Below are the code and all the weights of a small trained network. Each question names an input and a class and asks about switching units off, where a switched-off unit gives its printed mean instead of its output.

import numpy as np


def w(rows, s, z=0):
    codes = np.array(rows[::2]) - 128.0
    scale = np.full(codes.shape[1], s)
    scale[-1] = z or s
    return codes * scale


def f(y):
    return np.maximum(y, 0)


def log_softmax(a):
    a = a - a.max(-1, keepdims=True)
    return a - np.log(np.exp(a).sum(-1, keepdims=True))


def net(x, mask):
    res = np.array(x, float).reshape(1, 7) / 4 @ E
    y = f(res @ A[0][:, :-1].T + A[0][:, -1])
    res = res + np.where(mask, y, B[0][:, -1]) @ B[0][:, :-1]
    return log_softmax(res[-1] @ U[:, :-1].T + U[:, -1])


A, B = {}, {}
E = w([
[129,129,125],'x0',
[128,127,126],'x1',
[111,211,137],'x2',
[127,128,128],'x3',
[130,127,128],'x4',
[144,139,34],'x5',
[254,153,173],'x6',
],0.0067)
A[0] = w([
[162,148,44,48],'N1',
[121,183,131,73],'N2',
[156,17,118,20],'N3',
[147,125,123,88],'N4',
[108,42,117,116],'N5',
[112,105,194,63],'N6',
[155,143,24,81],'N7',
[148,136,84,92],'N8',
[99,114,225,36],'N9',
[204,135,152,30],'N10',
[198,42,120,122],'N11',
[159,133,24,28],'N12',
[33,106,127,25],'N13',
[85,130,123,53],'N14',
[123,106,123,97],'N15',
[95,182,143,69],'N16',
[187,140,129,45],'N17',
[116,190,128,72],'N18',
[146,49,119,47],'N19',
[197,138,135,23],'N20',
[67,116,125,3],'N21',
[89,121,120,64],'N22',
[126,65,136,92],'N23',
[193,137,137,35],'N24',
[110,255,140,58],'N25',
[28,113,105,50],'N26',
[93,118,120,63],'N27',
[123,103,120,90],'N28',
[140,121,88,75],'N29',
[154,128,77,86],'N30',
],0.01,0.0072)
B[0] = w([
[112,69,125,154],'N1',
[99,101,71,142],'N2',
[71,59,4,154],'N3',
[155,126,126,129],'N4',
[106,163,124,215],'N5',
[96,63,114,149],'N6',
[106,109,171,194],'N7',
[120,110,138,146],'N8',
[111,32,125,163],'N9',
[201,75,72,164],'N10',
[91,164,119,255],'N11',
[140,61,142,157],'N12',
[205,99,98,182],'N13',
[179,122,119,136],'N14',
[130,112,106,131],'N15',
[128,84,78,155],'N16',
[193,118,107,148],'N17',
[84,105,75,148],'N18',
[88,79,30,144],'N19',
[214,121,114,148],'N20',
[209,101,103,133],'N21',
[158,124,117,139],'N22',
[109,113,90,159],'N23',
[201,100,97,150],'N24',
[37,81,29,214],'N25',
[225,139,136,216],'N26',
[155,109,102,135],'N27',
[135,106,100,131],'N28',
[143,104,123,133],'N29',
[124,115,145,149],'N30',
],0.036,0.0027)
U = w([
[209,117,97,48],'0',
[111,130,67,37],'1',
[128,7,217,56],'2',
[143,125,132,254],'3',
[147,128,125,225],'4',
[143,122,132,234],'5',
[144,125,127,209],'6',
[144,183,189,26],'7',
],0.013,0.0086)

Each question gives the input, the list of numbers given to net, and the class t.
The units are the neurons (one row each of A and B). Each row of codes is followed by its name. A weight is (code - 128) times the scale printed after its matrix; where a second scale follows, it is the last column's (A, B and U).
mask holds one flag per neuron, in row order. A switched-off neuron (its flag False) gives its mean, the last column of its row in B, instead of its output. The means were averaged over made-up inputs and are rounded, as every weight is.
A unit's drop is (log p(t) with every unit on - log p(t) with that unit switched off) / (log p(t) with every unit on - log p(t) with every unit switched off).
The circuit of an input: a set's keep is (log p(t) with only the set's units on - log p(t) with every unit switched off) / (log p(t) with every unit on - log p(t) with every unit switched off). Starting from the 12 units with the biggest drops (on a tie, the unit counted first), units are removed one at a time, each time the one whose removal leaves the highest keep (on an exact tie, the one counted first), for as long as the keep stays at least 0.8.
units of the circuit, in order: the units of the circuit, biggest drop first
most important unit: the unit with the biggest drop
k most important neurons: the k neurons with the biggest drops, biggest first
drop when u is switched off: that unit's drop, to one decimal
input [7,0,7,-8,-3,2,8], class 0: 2 most important neurons : (N10; N20)
input [2,2,-3,3,6,-8,-2], class 2: most important unit : N9
input [3,1,-7,0,-2,-5,-5], class 1: units of the circuit, in order : (N3; N5)
input [-3,3,-1,1,-2,-6,-7], class 0: units of the circuit, in order : (N26; N13)
input [-2,-5,-7,1,4,-6,-5], class 1: units of the circuit, in order : (N3; N5)
input [-4,-3,-8,1,1,-7,5], class 1: units of the circuit, in order : (N11; N3)
input [0,-3,-1,-3,-2,-2,-6], class 0: units of the circuit, in order : (N26; N13)
input [5,2,-5,-3,-4,8,-8], class 0: 3 most important neurons : (N26; N13; N5)
input [4,-5,-3,1,1,6,-1], class 2: 3 most important neurons : (N7; N12; N1)
input [1,-6,1,-2,2,-8,-6], class 2: 2 most important neurons : (N9; N6)
input [1,0,-6,-4,-6,1,3], class 1: units of the circuit, in order : (N11; N3)
input [5,5,4,3,3,-7,-4], class 2: units of the circuit, in order : (N9; N11)
input [-1,-1,-7,1,0,3,2], class 1: units of the circuit, in order : (N3; N11)
input [1,-8,-6,4,2,-2,8], class 0: units of the circuit, in order : (N10)
input [-5,-5,8,-2,-6,1,6], class 1: drop when N25 is switched off : 0.8
input [-7,-7,-1,8,-6,3,-8], class 0: drop when N13 is switched off : 0.1
input [2,6,-6,0,4,7,-8], class 0: drop when N13 is switched off : 0.3
